Below are the code and all the weights of a small trained network. Each question names an input and a class and asks about switching units off, where a switched-off unit gives its printed mean instead of its output.

import numpy as np


def w(rows, s, z=0):
    codes = np.array(rows[::2]) - 128.0
    scale = np.full(codes.shape[1], s)
    scale[-1] = z or s
    return codes * scale


def f(y):
    return y / 2 * (1 + np.tanh(0.7978845608 * (y + 0.044715 * y**3)))


def log_softmax(a):
    a = a - a.max(-1, keepdims=True)
    return a - np.log(np.exp(a).sum(-1, keepdims=True))


def net(x, mask):
    res = np.array(x, float).reshape(1, 3) / 4 @ E
    y = f(res @ A[0][:, :-1].T + A[0][:, -1])
    res = res + np.where(mask, y, B[0][:, -1]) @ B[0][:, :-1]
    return log_softmax(res[-1] @ U[:, :-1].T + U[:, -1])


A, B = {}, {}
E = w([
[28,242,155,71,27,81,125,223,220,32,28],'x0',
[4,94,11,204,228,31,236,141,242,136,163],'x1',
[73,56,159,28,60,23,227,15,61,220,20],'x2',
],0.0041)
A[0] = w([
[209,25,100,187,232,172,133,34,45,234,213,118],'neuron 0',
[219,6,92,192,229,172,139,27,39,241,227,116],'neuron 1',
[177,183,93,220,193,225,47,227,179,46,219,116],'neuron 2',
[239,156,243,42,25,236,19,113,19,114,95,119],'neuron 3',
[92,60,150,39,69,32,214,22,68,235,33,124],'neuron 4',
[92,53,153,32,73,29,223,13,62,242,30,117],'neuron 5',
[18,88,15,200,229,27,238,134,232,139,159,118],'neuron 6',
[178,185,91,222,192,225,44,229,179,46,220,115],'neuron 7',
[138,137,123,144,133,147,115,146,131,117,139,254],'neuron 8',
[240,157,244,43,25,235,20,113,19,114,95,118],'neuron 9',
[22,89,20,197,226,31,233,134,228,138,159,118],'neuron 10',
[175,182,97,214,191,220,53,222,177,49,215,115],'neuron 11',
[211,24,98,187,233,172,133,37,44,234,212,119],'neuron 12',
[172,178,100,208,190,216,57,216,174,52,207,118],'neuron 13',
[13,254,161,65,10,51,136,234,236,7,21,114],'neuron 14',
],0.0035,0.0093)
B[0] = w([
[93,171,92,96,69,179,107,177,154,71,70,182],'neuron 0',
[89,182,82,92,48,184,107,188,161,59,66,189],'neuron 1',
[87,89,165,109,72,86,173,87,102,105,165,168],'neuron 2',
[191,170,79,201,152,92,197,174,84,170,171,188],'neuron 3',
[91,93,159,107,94,88,173,92,98,87,170,188],'neuron 4',
[80,80,178,107,65,76,196,80,84,79,191,190],'neuron 5',
[189,169,86,194,140,102,188,173,87,167,166,179],'neuron 6',
[78,77,182,108,48,77,191,76,90,99,179,169],'neuron 7',
[132,118,131,74,254,121,110,107,106,62,129,254],'neuron 8',
[192,172,78,204,152,91,202,176,81,173,175,187],'neuron 9',
[195,176,77,202,139,98,197,180,79,173,171,176],'neuron 10',
[82,83,174,109,60,82,180,82,98,104,173,164],'neuron 11',
[95,169,95,96,73,177,108,175,153,73,73,183],'neuron 12',
[89,91,163,109,78,88,168,90,104,108,163,162],'neuron 13',
[93,183,79,89,66,197,98,191,159,59,58,192],'neuron 14',
],0.0073,0.0081)
U = w([
[101,71,167,114,109,99,144,68,116,120,147,116],'0',
[177,152,105,186,156,114,146,159,109,162,142,124],'1',
[104,152,111,99,105,177,102,164,160,103,91,123],'2',
[137,97,148,96,250,132,80,80,143,129,121,254],'3',
[133,104,149,145,113,137,88,116,170,193,121,41],'4',
[132,116,143,145,109,138,91,101,174,195,124,23],'5',
[134,105,143,147,114,139,96,111,173,191,117,31],'6',
],0.018,0.0071)

Each question gives the input, the list of numbers given to net, and the class t.
The units are the neurons (one row each of A and B). Each row of codes is followed by its name. A weight is (code - 128) times the scale printed after its matrix; where a second scale follows, it is the last column's (A, B and U).
mask holds one flag per neuron, in row order. A switched-off neuron (its flag False) gives its mean, the last column of its row in B, instead of its output. The means were averaged over made-up inputs and are rounded, as every weight is.
A unit's drop is (log p(t) with every unit on - log p(t) with that unit switched off) / (log p(t) with every unit on - log p(t) with every unit switched off).
The circuit of an input: a set's keep is (log p(t) with only the set's units on - log p(t) with every unit switched off) / (log p(t) with every unit on - log p(t) with every unit switched off). Starting from the 12 units with the biggest drops (on a tie, the unit counted first), units are removed one at a time, each time the one whose removal leaves the highest keep (on an exact tie, the one counted first), for as long as the keep stays at least 0.8.
circuit, biggest first: the units of the circuit, biggest drop first
top k neurons: the k neurons with the biggest drops, biggest first
drop when u is switched off: that unit's drop, to one decimal
input [3,-2,-1], class 3: top neuron : neuron 1
input [-3,-3,2], class 3: circuit, biggest first : neuron 14; neuron 10; neuron 7; neuron 11
input [6,-8,-1], class 1: top 2 neurons : neuron 9; neuron 3
input [0,6,3], class 1: top 2 neurons : neuron 10; neuron 6
input [-7,0,5], class 2: circuit, biggest first : neuron 1; neuron 0
input [-8,-7,-5], class 2: top 3 neurons : neuron 1; neuron 0; neuron 12
input [6,7,-1], class 1: top 2 neurons : neuron 10; neuron 6
input [7,-7,-6], class 1: top 2 neurons : neuron 9; neuron 3
input [-7,-2,-7], class 0: top 4 neurons : neuron 7; neuron 11; neuron 2; neuron 13
input [-7,-7,2], class 1: top 3 neurons : neuron 9; neuron 3; neuron 14
input [3,-6,-5], class 1: top 3 neurons : neuron 9; neuron 3; neuron 5
input [-6,1,-4], class 2: drop when neuron 0 is switched off : 0.1
input [-3,2,0], class 3: drop when neuron 14 is switched off : 0.4
input [-4,3,-1], class 2: drop when neuron 1 is switched off : 0.3
input [-6,-1,-7], class 0: circuit, biggest first : neuron 7
